Below are the code and all the weights of a small trained network. Each question names an input and a target symbol and asks about switching units off, where a switched-off unit gives its printed mean instead of its output.

import numpy as np


def w(rows, s, z=0):
    codes = np.array(rows[::2]) - 128.0
    scale = np.full(codes.shape[1], s)
    scale[-1] = z or s
    return codes * scale


def f(y):
    return np.maximum(y, 0)


def softmax(a):
    e = np.exp(a - a.max(-1, keepdims=True))
    return e / e.sum(-1, keepdims=True)


def log_softmax(a):
    a = a - a.max(-1, keepdims=True)
    return a - np.log(np.exp(a).sum(-1, keepdims=True))


def net(x, mask):
    ids = ['ΔΘΞΣΩαβγεζηλμπτφ'.index(c) for c in x.split()]
    T = len(ids)
    res = E[ids] + P[:T]
    r = res
    for j in range(3):
        rows = slice(2 * j, 2 * j + 2)
        q, k, v = (r @ M[0][rows].T for M in (Q, K, V))
        z = softmax(np.where(np.tri(T) > 0, q @ k.T / 2**0.5, -1e9)) @ v
        o = O[0][rows]
        res = res + np.where(mask[j], z, o[:, -1]) @ o[:, :-1]
    y = f(res @ A[0][:, :-1].T + A[0][:, -1])
    res = res + np.where(mask[3:11], y, B[0][:, -1]) @ B[0][:, :-1]
    return log_softmax(res[-1] @ U[:, :-1].T + U[:, -1])


Q, K, V, O, A, B = {}, {}, {}, {}, {}, {}
E = w([
[193,136,93,145],'Δ',
[180,182,48,104],'Θ',
[114,98,97,167],'Ξ',
[185,60,91,94],'Σ',
[67,129,41,58],'Ω',
[123,122,117,224],'α',
[44,169,28,183],'β',
[126,136,101,222],'γ',
[146,214,95,249],'ε',
[88,94,126,186],'ζ',
[172,148,119,229],'η',
[98,120,69,160],'λ',
[116,143,81,177],'μ',
[70,73,79,118],'π',
[98,173,35,71],'τ',
[179,198,91,192],'φ',
],0.016)
P = w([
[105,171,146,152],'0',
[204,2,73,83],'1',
[148,60,75,133],'2',
[120,75,62,148],'3',
[140,176,222,18],'4',
[79,203,196,152],'5',
[123,138,197,136],'6',
[127,153,133,68],'7',
[139,121,80,172],'8',
[104,193,101,111],'9',
],0.015)
Q[0] = w([
[139,88,71,240],'head 1',
[108,97,40,142],'head 1',
[141,115,2,163],'head 2',
[136,180,105,61],'head 2',
[91,138,131,25],'head 3',
[118,206,244,52],'head 3',
],0.0073)
K[0] = w([
[88,175,115,149],'head 1',
[56,225,221,139],'head 1',
[56,196,254,153],'head 2',
[185,69,156,111],'head 2',
[89,107,82,72],'head 3',
[224,65,152,106],'head 3',
],0.0077)
V[0] = w([
[158,138,173,93],'head 1',
[245,211,72,58],'head 1',
[26,102,79,134],'head 2',
[101,92,91,33],'head 2',
[193,199,95,217],'head 3',
[153,108,99,190],'head 3',
],0.012)
O[0] = w([
[172,108,188,158,49],'head 1',
[8,34,108,162,152],'head 1',
[169,226,113,170,176],'head 2',
[142,122,48,188,58],'head 2',
[70,123,81,85,254],'head 3',
[139,121,185,48,203],'head 3',
],0.013,0.0069)
A[0] = w([
[69,167,178,193,149],'neuron 1',
[130,170,44,230,177],'neuron 2',
[92,40,138,179,253],'neuron 3',
[71,134,92,110,104],'neuron 4',
[209,113,171,1,151],'neuron 5',
[139,201,187,123,182],'neuron 6',
[236,176,146,132,48],'neuron 7',
[23,187,95,138,181],'neuron 8',
],0.0091,0.004)
B[0] = w([
[122,140,110,48,153],'neuron 1',
[167,38,172,87,202],'neuron 2',
[142,120,82,55,180],'neuron 3',
[160,138,254,185,204],'neuron 4',
[63,203,142,231,213],'neuron 5',
[69,137,109,150,170],'neuron 6',
[178,179,174,113,161],'neuron 7',
[177,88,93,163,254],'neuron 8',
],0.0083,0.014)
U = w([
[152,80,249,157,24],'Δ',
[192,99,136,167,238],'Θ',
[150,95,102,166,81],'Ξ',
[157,146,97,94,184],'Σ',
[112,99,139,95,99],'Ω',
[114,97,187,81,121],'α',
[99,142,130,138,189],'β',
[160,148,163,159,92],'γ',
[123,144,174,119,151],'ε',
[147,140,109,168,214],'ζ',
[97,134,73,177,133],'η',
[104,107,218,140,253],'λ',
[165,151,81,95,57],'μ',
[73,88,77,164,38],'π',
[149,123,77,62,136],'τ',
[202,135,176,70,84],'φ',
],0.012,0.0039)

Each question gives the input, a string of symbols that net reads in full, and the target symbol t.
The units are the heads (2 rows each of Q, K, V and O) and the neurons (one row each of A and B). Each row of codes is followed by its name. A weight is (code - 128) times the scale printed after its matrix; where a second scale follows, it is the last column's (O, A, B and U).
mask holds one flag per unit, heads first, then neurons. A switched-off unit (its flag False) gives its mean, the last column of its rows in O or B, instead of its output. The means were averaged over made-up inputs and are rounded, as every weight is.
A unit's drop is (log p(t) with every unit on - log p(t) with that unit switched off) / (log p(t) with every unit on - log p(t) with every unit switched off).
The circuit of an input: a set's keep is (log p(t) with only the set's units on - log p(t) with every unit switched off) / (log p(t) with every unit on - log p(t) with every unit switched off). Starting from all 11 units, units are removed one at a time, each time the one whose removal leaves the highest keep (on an exact tie, the one counted first), for as long as the keep stays at least 0.8.
circuit, biggest first: the units of the circuit, biggest drop first
unit that matters most: the unit with the biggest drop
k most important neurons: the k neurons with the biggest drops, biggest first
which heads matter: for each layer, one digit per head in row order, 1 if its drop is at least 0.15 and else 0, layers parted by /
input φ Ω Δ ζ Ξ, target Θ: unit that matters most => head 2
input Ω π γ, target Θ: circuit, biggest first => [neuron 2; head 2]
input Θ Ξ λ Ω, target π: which heads matter => 100
input λ Ω Ω μ γ, target Θ: circuit, biggest first => [head 2; neuron 2]
input φ τ β τ, target α: which heads matter => 110
input ζ Σ ζ ζ, target γ: circuit, biggest first => [head 1; neuron 5; head 2]
input ζ η φ, target γ: 2 most important neurons => [neuron 5; neuron 7]
input Δ φ η φ ζ, target α: circuit, biggest first => [head 1; neuron 3; head 2]
input ζ π Θ Σ, target γ: which heads matter => 100
input Σ λ Δ, target τ: which heads matter => 110
input Θ π γ η Ω, target φ: 3 most important neurons => [neuron 7; neuron 2; neuron 8]
input η Δ η Σ, target λ: circuit, biggest first => [head 2; neuron 5]
input λ Ω Ω λ Θ, target Θ: circuit, biggest first => [head 2; head 3]
input β Ω φ λ μ, target Θ: which heads matter => 010
input φ Δ Ω Ω, target α: 3 most important neurons => [neuron 3; neuron 4; neuron 5]
input Θ Θ τ τ, target π: circuit, biggest first => [head 1]
input Ω Θ γ ζ ζ, target π: which heads matter => 110
input π Ξ τ ζ, target φ: which heads matter => 110
input Ω Ω Ω α, target Θ: which heads matter => 010
input Ω Ω φ φ, target Θ: unit that matters most => neuron 2
input μ π π Ω λ, target φ: which heads matter => 111
input Δ Σ π γ μ Ω λ γ ζ, target Θ: circuit, biggest first => [head 2; neuron 2; head 3]
input φ Σ Ω Ω τ α, target Θ: circuit, biggest first => [head 2; neuron 2]
input ζ Ω Ω, target γ: which heads matter => 101
input η η λ, target λ: which heads matter => 010
input Θ λ Ω π Ω Σ, target Θ: circuit, biggest first => [head 2; head 3]
input φ Ξ Δ η, target α: unit that matters most => head 2
input η Ω Σ, target λ: circuit, biggest first => [neuron 5; head 2]
